Below is a small trained network, with its code and all its weights. Each question gives an input and a class and asks what happens when units are switched off, that is, made to give their printed mean instead of their output.

import numpy as np


def w(rows, s, z=0):
    codes = np.array(rows[::2]) - 128.0
    scale = np.full(codes.shape[1], s)
    scale[-1] = z or s
    return codes * scale


def f(y):
    return np.maximum(y, 0)


def log_softmax(a):
    a = a - a.max(-1, keepdims=True)
    return a - np.log(np.exp(a).sum(-1, keepdims=True))


def net(x, mask):
    res = np.array(x, float).reshape(1, 6) / 4 @ E
    y = f(res @ A[0][:, :-1].T + A[0][:, -1])
    res = res + np.where(mask, y, B[0][:, -1]) @ B[0][:, :-1]
    return log_softmax(res[-1] @ U[:, :-1].T + U[:, -1])


A, B = {}, {}
E = w([
[143,118,118,134],'x0',
[207,254,197,67],'x1',
[129,128,131,129],'x2',
[155,167,99,255],'x3',
[73,236,40,78],'x4',
[117,136,133,125],'x5',
],0.0086)
A[0] = w([
[63,99,136,205,121],'n0',
[112,102,203,144,76],'n1',
[131,162,127,92,67],'n2',
[180,156,121,103,189],'n3',
[130,105,83,156,209],'n4',
[161,76,227,159,95],'n5',
[106,123,131,86,105],'n6',
[156,101,152,132,228],'n7',
[193,137,134,99,67],'n8',
[140,163,185,126,69],'n9',
[147,143,120,162,62],'n10',
[101,183,163,248,69],'n11',
[157,166,158,133,74],'n12',
[134,129,135,146,255],'n13',
[136,177,177,161,120],'n14',
[174,154,149,141,152],'n15',
[105,117,125,136,241],'n16',
[114,61,151,32,89],'n17',
],0.016,0.0078)
B[0] = w([
[112,77,175,21,234],'n0',
[124,155,46,102,183],'n1',
[109,136,97,68,173],'n2',
[65,141,150,101,227],'n3',
[103,156,158,77,225],'n4',
[63,210,23,106,254],'n5',
[195,167,122,117,168],'n6',
[104,198,150,132,234],'n7',
[110,57,135,98,177],'n8',
[125,82,103,64,183],'n9',
[174,37,111,107,145],'n10',
[254,137,58,33,210],'n11',
[124,75,93,56,180],'n12',
[154,208,231,173,231],'n13',
[97,78,183,77,194],'n14',
[47,80,172,92,202],'n15',
[84,172,201,82,221],'n16',
[231,137,134,73,245],'n17',
],0.0076,0.0095)
U = w([
[249,100,102,118,44],'0',
[107,151,179,148,240],'1',
[106,152,181,148,213],'2',
[58,159,33,144,75],'3',
[77,40,170,120,3],'4',
[116,144,182,151,200],'5',
[122,136,201,215,62],'6',
],0.016,0.007)

Each question gives the input, the list of numbers given to net, and the class t.
The units are the neurons (one row each of A and B). Each row of codes is followed by its name. A weight is (code - 128) times the scale printed after its matrix; where a second scale follows, it is the last column's (A, B and U).
mask holds one flag per neuron, in row order. A switched-off neuron (its flag False) gives its mean, the last column of its row in B, instead of its output. The means were averaged over made-up inputs and are rounded, as every weight is.
A unit's drop is (log p(t) with every unit on - log p(t) with that unit switched off) / (log p(t) with every unit on - log p(t) with every unit switched off).
The circuit of an input: a set's keep is (log p(t) with only the set's units on - log p(t) with every unit switched off) / (log p(t) with every unit on - log p(t) with every unit switched off). Starting from the 12 units with the biggest drops (on a tie, the unit counted first), units are removed one at a time, each time the one whose removal leaves the highest keep (on an exact tie, the one counted first), for as long as the keep stays at least 0.8.
units of the circuit, in order: the units of the circuit, biggest drop first
most important unit: the unit with the biggest drop
top k neurons: the k neurons with the biggest drops, biggest first
drop of u: that unit's drop, to one decimal
input [-3,-6,-2,-8,-7,0], class 0: units of the circuit, in order : n17
input [-2,-8,-6,-1,3,7], class 4: top 3 neurons : n0, n5, n7
input [-1,7,3,-4,-6,2], class 4: units of the circuit, in order : n8, n15
input [-1,-4,-2,-3,-5,-3], class 3: top 3 neurons : n5, n1, n14
input [3,-6,-5,2,5,3], class 4: top 3 neurons : n5, n0, n7
input [-1,-2,3,6,-1,4], class 0: top 2 neurons : n11, n3
input [8,-5,4,1,5,-1], class 2: units of the circuit, in order : n5, n16
input [-3,8,-6,-5,-7,-1], class 4: top 3 neurons : n8, n15, n9
input [-8,-6,-6,-7,-3,8], class 2: top 2 neurons : n11, n16
input [0,6,-5,5,-1,2], class 4: top 2 neurons : n15, n14
input [1,2,7,7,-4,5], class 0: top 2 neurons : n11, n10
input [-2,-4,6,-6,-7,2], class 3: top 3 neurons : n5, n1, n11
input [-1,-5,-8,-5,-2,-7], class 1: top 2 neurons : n11, n16
input [4,-1,-7,4,7,5], class 1: top 2 neurons : n5, n1
input [6,6,0,-7,4,5], class 0: most important unit : n17
input [1,6,2,-2,0,-5], class 4: drop of n9 : 0.1
input [7,-4,6,-4,-6,-7], class 2: drop of n16 : 0.1
input [-8,-5,-3,-5,-1,-1], class 2: drop of n11 : 0.8
